Here is a tiny trained network, its code and every weight. The questions are about switching its units off for an input and a target symbol, where a switched-off unit gives its printed mean instead of its output.

import numpy as np


def w(rows, s, z=0):
    codes = np.array(rows[::2]) - 128.0
    scale = np.full(codes.shape[1], s)
    scale[-1] = z or s
    return codes * scale


def norm(h):
    return h / np.sqrt((h * h).mean(-1, keepdims=True) + 1e-5)


def f(y):
    return np.maximum(y, 0)


def softmax(a):
    e = np.exp(a - a.max(-1, keepdims=True))
    return e / e.sum(-1, keepdims=True)


def log_softmax(a):
    a = a - a.max(-1, keepdims=True)
    return a - np.log(np.exp(a).sum(-1, keepdims=True))


def net(x, mask):
    ids = ['αβγεζλμξσω'.index(c) for c in x.split()]
    T = len(ids)
    res = E[ids] + P[:T]
    u = 0
    for l in range(3):
        q, k, v = (norm(res) @ M[l].T for M in (Q, K, V))
        z = softmax(np.where(np.tri(T) > 0, q @ k.T / 3**0.5, -1e9)) @ v
        res = res + np.where(mask[u], z, O[l][:, -1]) @ O[l][:, :-1]
        u += 1
        y = f(norm(res) @ A[l][:, :-1].T + A[l][:, -1])
        res = res + np.where(mask[u : u + 4], y, B[l][:, -1]) @ B[l][:, :-1]
        u += 4
    return log_softmax(norm(res)[-1] @ U[:, :-1].T + U[:, -1])


Q, K, V, O, A, B = {}, {}, {}, {}, {}, {}
E = w([
[87,144,143,87,33],'α',
[56,76,144,213,189],'β',
[68,239,102,217,182],'γ',
[64,55,140,121,98],'ε',
[55,80,147,207,187],'ζ',
[248,160,230,186,142],'λ',
[148,106,47,67,151],'μ',
[33,87,159,220,180],'ξ',
[111,178,225,96,199],'σ',
[106,50,146,138,142],'ω',
],0.016)
P = w([
[61,254,132,212,91],'0',
[70,197,151,217,114],'1',
[82,174,130,186,118],'2',
[91,155,127,178,125],'3',
[96,139,125,159,130],'4',
[104,131,112,140,131],'5',
[111,119,110,133,128],'6',
[120,110,108,119,130],'7',
[130,102,108,108,130],'8',
[136,92,104,98,133],'9',
[152,85,104,85,128],'10',
[153,76,106,89,132],'11',
[153,69,111,93,140],'12',
[139,82,98,115,148],'13',
],0.0083)
Q[0] = w([
[138,3,120,174,102],'L0H0',
[192,121,95,177,162],'L0H0',
[212,182,210,140,119],'L0H0',
],0.0078)
K[0] = w([
[175,11,36,171,198],'L0H0',
[128,194,196,222,186],'L0H0',
[253,125,61,87,178],'L0H0',
],0.0048)
V[0] = w([
[255,160,124,65,80],'L0H0',
[190,38,154,56,105],'L0H0',
[166,78,130,114,106],'L0H0',
],0.0041)
O[0] = w([
[147,198,113,2,68,4],'L0H0',
[84,62,247,104,171,19],'L0H0',
[130,87,148,205,122,72],'L0H0',
],0.0072,0.0038)
A[0] = w([
[168,122,114,1,201,77],'L0N0',
[129,204,168,108,132,234],'L0N1',
[142,94,148,104,125,211],'L0N2',
[59,62,101,172,169,4],'L0N3',
],0.0087,0.0016)
B[0] = w([
[116,149,66,252,128,254],'L0N0',
[34,218,163,102,155,199],'L0N1',
[52,146,252,98,3,154],'L0N2',
[117,102,140,88,165,248],'L0N3',
],0.0062,0.0047)
Q[1] = w([
[115,141,118,99,112],'L1H0',
[214,72,94,111,9],'L1H0',
[122,47,106,144,98],'L1H0',
],0.014)
K[1] = w([
[107,150,66,98,2],'L1H0',
[105,209,63,203,167],'L1H0',
[57,163,16,112,243],'L1H0',
],0.0092)
V[1] = w([
[87,121,85,90,82],'L1H0',
[7,135,102,131,164],'L1H0',
[114,136,174,181,46],'L1H0',
],0.011)
O[1] = w([
[132,96,1,98,166,136],'L1H0',
[84,151,148,94,206,254],'L1H0',
[98,136,126,67,79,106],'L1H0',
],0.0099,0.0084)
A[1] = w([
[59,142,137,125,165,139],'L1N0',
[179,156,170,176,43,254],'L1N1',
[255,54,58,213,101,111],'L1N2',
[137,214,189,183,71,132],'L1N3',
],0.012,0.0046)
B[1] = w([
[143,116,51,74,19,254],'L1N0',
[202,99,96,79,83,150],'L1N1',
[86,77,126,116,174,179],'L1N2',
[251,93,55,132,177,173],'L1N3',
],0.012,0.0085)
Q[2] = w([
[158,4,122,167,110],'L2H0',
[120,187,205,181,110],'L2H0',
[161,153,177,170,125],'L2H0',
],0.013)
K[2] = w([
[109,174,105,252,246],'L2H0',
[121,229,153,80,90],'L2H0',
[114,189,183,175,110],'L2H0',
],0.013)
V[2] = w([
[114,84,65,72,23],'L2H0',
[118,36,137,109,160],'L2H0',
[1,90,133,159,89],'L2H0',
],0.0091)
O[2] = w([
[131,106,251,150,63,254],'L2H0',
[148,141,168,175,166,205],'L2H0',
[101,109,110,189,133,216],'L2H0',
],0.012,0.0047)
A[2] = w([
[139,122,42,174,9,74],'L2N0',
[178,105,33,102,154,40],'L2N1',
[18,51,88,97,75,197],'L2N2',
[150,203,191,215,86,2],'L2N3',
],0.011,0.0051)
B[2] = w([
[131,114,177,86,6,169],'L2N0',
[139,117,183,221,193,183],'L2N1',
[69,81,124,60,99,255],'L2N2',
[168,164,188,148,236,137],'L2N3',
],0.015,0.012)
U = w([
[107,111,123,82,46,182],'α',
[125,70,103,155,176,175],'β',
[131,210,55,200,78,137],'γ',
[102,187,218,147,124,36],'ε',
[160,145,134,134,119,10],'ζ',
[247,114,136,139,96,242],'λ',
[162,147,131,138,115,3],'μ',
[165,143,126,136,119,11],'ξ',
[150,207,104,54,176,93],'σ',
[168,185,216,180,151,158],'ω',
],0.014,0.0038)

Each question gives the input, a string of symbols that net reads in full, and the target symbol t.
The units are the heads (3 rows each of Q, K, V and O) and the neurons (one row each of A and B). Each row of codes is followed by its name. A weight is (code - 128) times the scale printed after its matrix; where a second scale follows, it is the last column's (O, A, B and U).
mask holds one flag per unit, layer by layer, with each layer's heads first. A switched-off unit (its flag False) gives its mean, the last column of its rows in O or B, instead of its output. The means were averaged over made-up inputs and are rounded, as every weight is.
A unit's drop is (log p(t) with every unit on - log p(t) with that unit switched off) / (log p(t) with every unit on - log p(t) with every unit switched off).
The circuit of an input: a set's keep is (log p(t) with only the set's units on - log p(t) with every unit switched off) / (log p(t) with every unit on - log p(t) with every unit switched off). Starting from the 12 units with the biggest drops (on a tie, the unit counted first), units are removed one at a time, each time the one whose removal leaves the highest keep (on an exact tie, the one counted first), for as long as the keep stays at least 0.8.
circuit, biggest first: the units of the circuit, biggest drop first
k most important neurons: the k neurons with the biggest drops, biggest first
top k neurons in layer l: the k neurons of layer l with the biggest drops, biggest first
drop of u: that unit's drop, to one decimal
input β γ σ ζ, target α: 3 most important neurons -> [L1N0 L1N3 L1N2]
input γ β σ μ σ γ β γ, target γ: circuit, biggest first -> [L2N2 L1N0]
input μ α μ λ σ μ σ γ ξ ζ β ε μ σ, target ε: 3 most important neurons -> [L0N0 L1N3 L2N3]
input σ μ σ ε ξ μ σ μ γ γ σ, target ε: most important neuron -> [L0N3]
input γ β μ σ σ μ σ μ σ γ, target γ: circuit, biggest first -> [L1N0 L2N2]
input α μ α σ σ μ γ μ μ ω σ σ β γ, target ω: 2 most important neurons -> [L2N3 L2N2]
input μ μ γ σ ζ, target α: circuit, biggest first -> [L1N0 L2N1]
input μ μ σ μ γ λ μ μ μ γ ω μ β, target α: 2 most important neurons -> [L0N0 L1N3]
input γ σ μ σ, target σ: 3 most important neurons -> [L1N0 L0N1 L1N3]
input α ξ μ ω β ζ μ β σ β ξ β σ, target ω: top 2 neurons in layer 0 -> [L0N0 L0N3]
input μ ζ σ ξ, target α: top 3 neurons in layer 1 -> [L1N0 L1N2 L1N3]
input ε μ σ μ γ, target ε: top 2 neurons in layer 1 -> [L1N0 L1N2]
input ω σ ζ σ, target ω: top 2 neurons in layer 1 -> [L1N0 L1N3]
input μ γ ζ μ μ σ γ μ μ γ ω γ, target ω: top neuron in layer 2 -> [L2N3]
input γ μ σ σ ε μ γ σ σ μ γ γ μ γ, target ε: top 2 neurons in layer 2 -> [L2N3 L2N1]
input γ ζ μ λ, target λ: top 2 neurons in layer 1 -> [L1N3 L1N1]
input μ λ σ β, target α: drop of L0N3 -> 0.0
input μ σ α σ, target α: drop of L1H0 -> 1.7
input γ μ μ ζ σ λ σ μ λ β σ, target λ: drop of L1H0 -> 1.0
